Look-ups in named tables: a row name and a column name give one cell, copied from the table.

rar:
,rasutof,guk,lumod,zar,gozumor,tidudat,gebeda
gasafe,3.9,3.0,-5.2,2.8,3.4,1.7,-7.7
fedu,2.8,2.2,3.4,2.6,2.4,0.9,3.9
vadilut,2.5,2.4,3.1,2.4,2.6,3.3,3.2
borumuk,6.4,-3.5,3.6,3.9,1.7,2.3,4.6
bag,2.6,2.5,2.3,2.5,2.5,2.6,2.3

borumuk, zar -> 3.9
gasafe, tidudat -> 1.7
vadilut, lumod -> 3.1
gasafe, rasutof -> 3.9
fedu, gebeda -> 3.9
borumuk, guk -> -3.5
bag, rasutof -> 2.6
fedu, tidudat -> 0.9
bag, tidudat -> 2.6
gasafe, gozumor -> 3.4
borumuk, gozumor -> 1.7
fedu, rasutof -> 2.8
bag, lumod -> 2.3
bag, zar -> 2.5
borumuk, lumod -> 3.6
vadilut, rasutof -> 2.5
gasafe, gebeda -> -7.7
vadilut, guk -> 2.4
gasafe, zar -> 2.8
fedu, gozumor -> 2.4

Table zap
cols = refof, tukevu, gakop, lag
gezizo: [8812, 5628, 1521, 3179]
rigezop: [6781, 5344, 1341, 3147]
ges: [5497, 1706, 749, 4921]
zozir: [5227, 3987, 6192, 3233]
nugo: [6036, 2526, 6028, 5266]
napuza: [5093, 4853, 3808, 6730]

What is the lag of napuza in zap?
6730
What is the lag of rigezop in zap?
3147
What is the gakop of nugo in zap?
6028
What is the refof of ges in zap?
5497
What is the tukevu of ges in zap?
1706
What is the tukevu of zozir in zap?
3987
What is the tukevu of nugo in zap?
2526
What is the refof of zozir in zap?
5227
What is the refof of napuza in zap?
5093
What is the gakop of zozir in zap?
6192
What is the lag of ges in zap?
4921
What is the gakop of ges in zap?
749
What is the lag of gezizo in zap?
3179
What is the tukevu of napuza in zap?
4853
What is the gakop of gezizo in zap?
1521
What is the gakop of napuza in zap?
3808
What is the lag of zozir in zap?
3233
Which row has the largest tukevu? gezizo

Table rabet
,zudokob,zos,gov
gofid,54352,49133,54896
kudasen,53972,40364,40016
sutak,46895,35023,74395
rov,28195,19833,48017
beb,49087,18013,61408
fuba,34630,70013,35418
dop,52442,28206,52694
gef,68236,72398,21645
lub,40300,41065,50128
nedu,41837,49213,36163
rik,50346,61513,18714
gukid,38220,85616,45838

What is the gov of gef in rabet? 21645
What is the zudokob of rov in rabet? 28195
What is the zudokob of gef in rabet? 68236
What is the gov of nedu in rabet? 36163
What is the zudokob of gofid in rabet? 54352
What is the zos of beb in rabet? 18013
What is the zudokob of beb in rabet? 49087
What is the zudokob of dop in rabet? 52442
What is the gov of rov in rabet? 48017
What is the gov of kudasen in rabet? 40016
What is the gov of lub in rabet? 50128
What is the zos of nedu in rabet? 49213
What is the zos of gukid in rabet? 85616
Which row has the largest zos? gukid

Table nakuvo
,zibegu,kebani,segomil,pepurez,munez
luso,0.06,0.54,0.35,0.25,0.48
bep,0.84,0.50,0.30,0.04,0.62
lino,0.85,0.41,0.33,0.28,0.40
kimem,0.15,0.42,0.40,0.42,0.23
mir,0.68,0.45,0.36,0.33,0.40
mumegev,0.36,0.38,0.42,0.36,0.19

segomil of bep is 0.30
segomil of kimem is 0.40
zibegu of mir is 0.68
kebani of bep is 0.50
zibegu of kimem is 0.15
kebani of luso is 0.54
munez of kimem is 0.23
kebani of kimem is 0.42
munez of mumegev is 0.19
pepurez of luso is 0.25
kebani of lino is 0.41
pepurez of bep is 0.04
pepurez of mumegev is 0.36
Row with the largest munez: bep

dus.tsv
	mivur	nurupa	lig	raz
ruzivu	136	167	148	113
mazelud	148	145	130	173
tipizav	95	10	153	73
bizubi	156	152	159	161
bevi	247	135	173	75

What is the lig of tipizav in dus?
153
What is the nurupa of bevi in dus?
135
What is the lig of mazelud in dus?
130
What is the lig of ruzivu in dus?
148
What is the mivur of tipizav in dus?
95
What is the lig of bizubi in dus?
159
What is the lig of bevi in dus?
173
What is the raz of ruzivu in dus?
113

Table zalu
cols = pagigig, fur
mup: [2460, 8213]
rak: [5929, 5987]
pip: [6688, 7754]
sasomap: [4918, 8945]
loputif: [3582, 5564]
mesada: [3936, 7180]
tud: [3332, 7922]
kibibi: [6625, 576]
zef: [6608, 9210]
deka: [4579, 3922]
mazoda: [4897, 4341]
nuv: [7594, 2304]
dadivug: [3462, 8913]
bimefun: [4354, 3084]

What is the fur of nuv in zalu?
2304
What is the pagigig of pip in zalu?
6688
What is the pagigig of tud in zalu?
3332
What is the fur of rak in zalu?
5987
What is the fur of dadivug in zalu?
8913
What is the fur of pip in zalu?
7754
What is the pagigig of nuv in zalu?
7594
What is the pagigig of loputif in zalu?
3582
What is the pagigig of dadivug in zalu?
3462
What is the fur of kibibi in zalu?
576
What is the fur of zef in zalu?
9210
What is the pagigig of bimefun in zalu?
4354
What is the fur of deka in zalu?
3922
What is the fur of sasomap in zalu?
8945
What is the pagigig of kibibi in zalu?
6625

muvik
fields: levanur, tuv, movupip, gemo, rudal, vetodil
bod: [23444, -13619, 98573, 65535, 15230, 32809]
vofeze: [29467, -16524, 62116, 47321, 3810, 36646]
dos: [14086, -9429, 97041, 75338, 12284, 40878]
kar: [16444, 30818, -32589, -13565, 29840, 8868]
kole: [33075, 7283, -50760, -8260, 31555, -51338]
pil: [17101, -13654, 92582, 46964, -14324, 80225]
vimus: [-11203, 37585, 86012, 38599, -5167, 87536]
ledu: [-24680, 51506, 8593, -62552, -3608, 44261]

bod, rudal -> 15230
kole, levanur -> 33075
kole, movupip -> -50760
vofeze, rudal -> 3810
dos, gemo -> 75338
vofeze, vetodil -> 36646
ledu, gemo -> -62552
dos, levanur -> 14086
ledu, rudal -> -3608
pil, movupip -> 92582
bod, gemo -> 65535
pil, levanur -> 17101
kar, rudal -> 29840
bod, movupip -> 98573
vimus, rudal -> -5167
kole, tuv -> 7283
dos, vetodil -> 40878
vimus, levanur -> -11203

kazela =
,direm,kad,rab,pufo,pon,mul,sak,zaka,pag
maz,-0.1,-0.5,-0.3,-0.1,-0.3,-0.3,0.0,-0.3,-0.6
gisat,0.1,-0.2,-0.3,-0.4,-0.3,-0.3,0.0,-0.2,0.0
sut,-0.1,-0.6,-0.3,0.0,-0.3,-0.3,0.0,-0.4,-0.6
fizat,-0.2,-0.2,-0.2,-0.2,-0.1,-0.3,-0.2,0.0,-0.1
rabi,0.3,0.1,0.3,0.1,-0.4,0.4,0.5,-0.7,-0.5
sorela,-0.2,-0.1,0.0,0.0,-0.1,0.0,-0.1,-0.2,-0.2
zufari,-0.2,-0.7,-0.3,0.0,-0.3,-0.4,0.0,-0.4,-0.7
gufaze,-0.1,-0.1,-0.1,-0.1,-0.1,0.0,-0.1,-0.2,-0.1
sobu,-0.1,-0.6,-0.3,0.0,-0.3,-0.3,0.0,-0.4,-0.6
burosa,-0.2,-0.7,-0.3,0.0,-0.3,-0.4,0.0,-0.4,-0.7
kot,-0.3,-0.2,-0.2,-0.1,-0.1,-0.2,-0.3,0.0,-0.1
gat,-0.1,-0.1,-0.1,-0.2,-0.1,-0.1,-0.1,-0.1,-0.1

mul of gat = -0.1
zaka of gat = -0.1
pag of kot = -0.1
pufo of sorela = 0.0
zaka of sorela = -0.2
kad of gat = -0.1
pag of sut = -0.6
pon of kot = -0.1
pag of maz = -0.6
pon of sorela = -0.1
pufo of fizat = -0.2
zaka of maz = -0.3
pufo of rabi = 0.1
sak of gat = -0.1
rab of burosa = -0.3
pon of sut = -0.3
kad of burosa = -0.7
mul of maz = -0.3

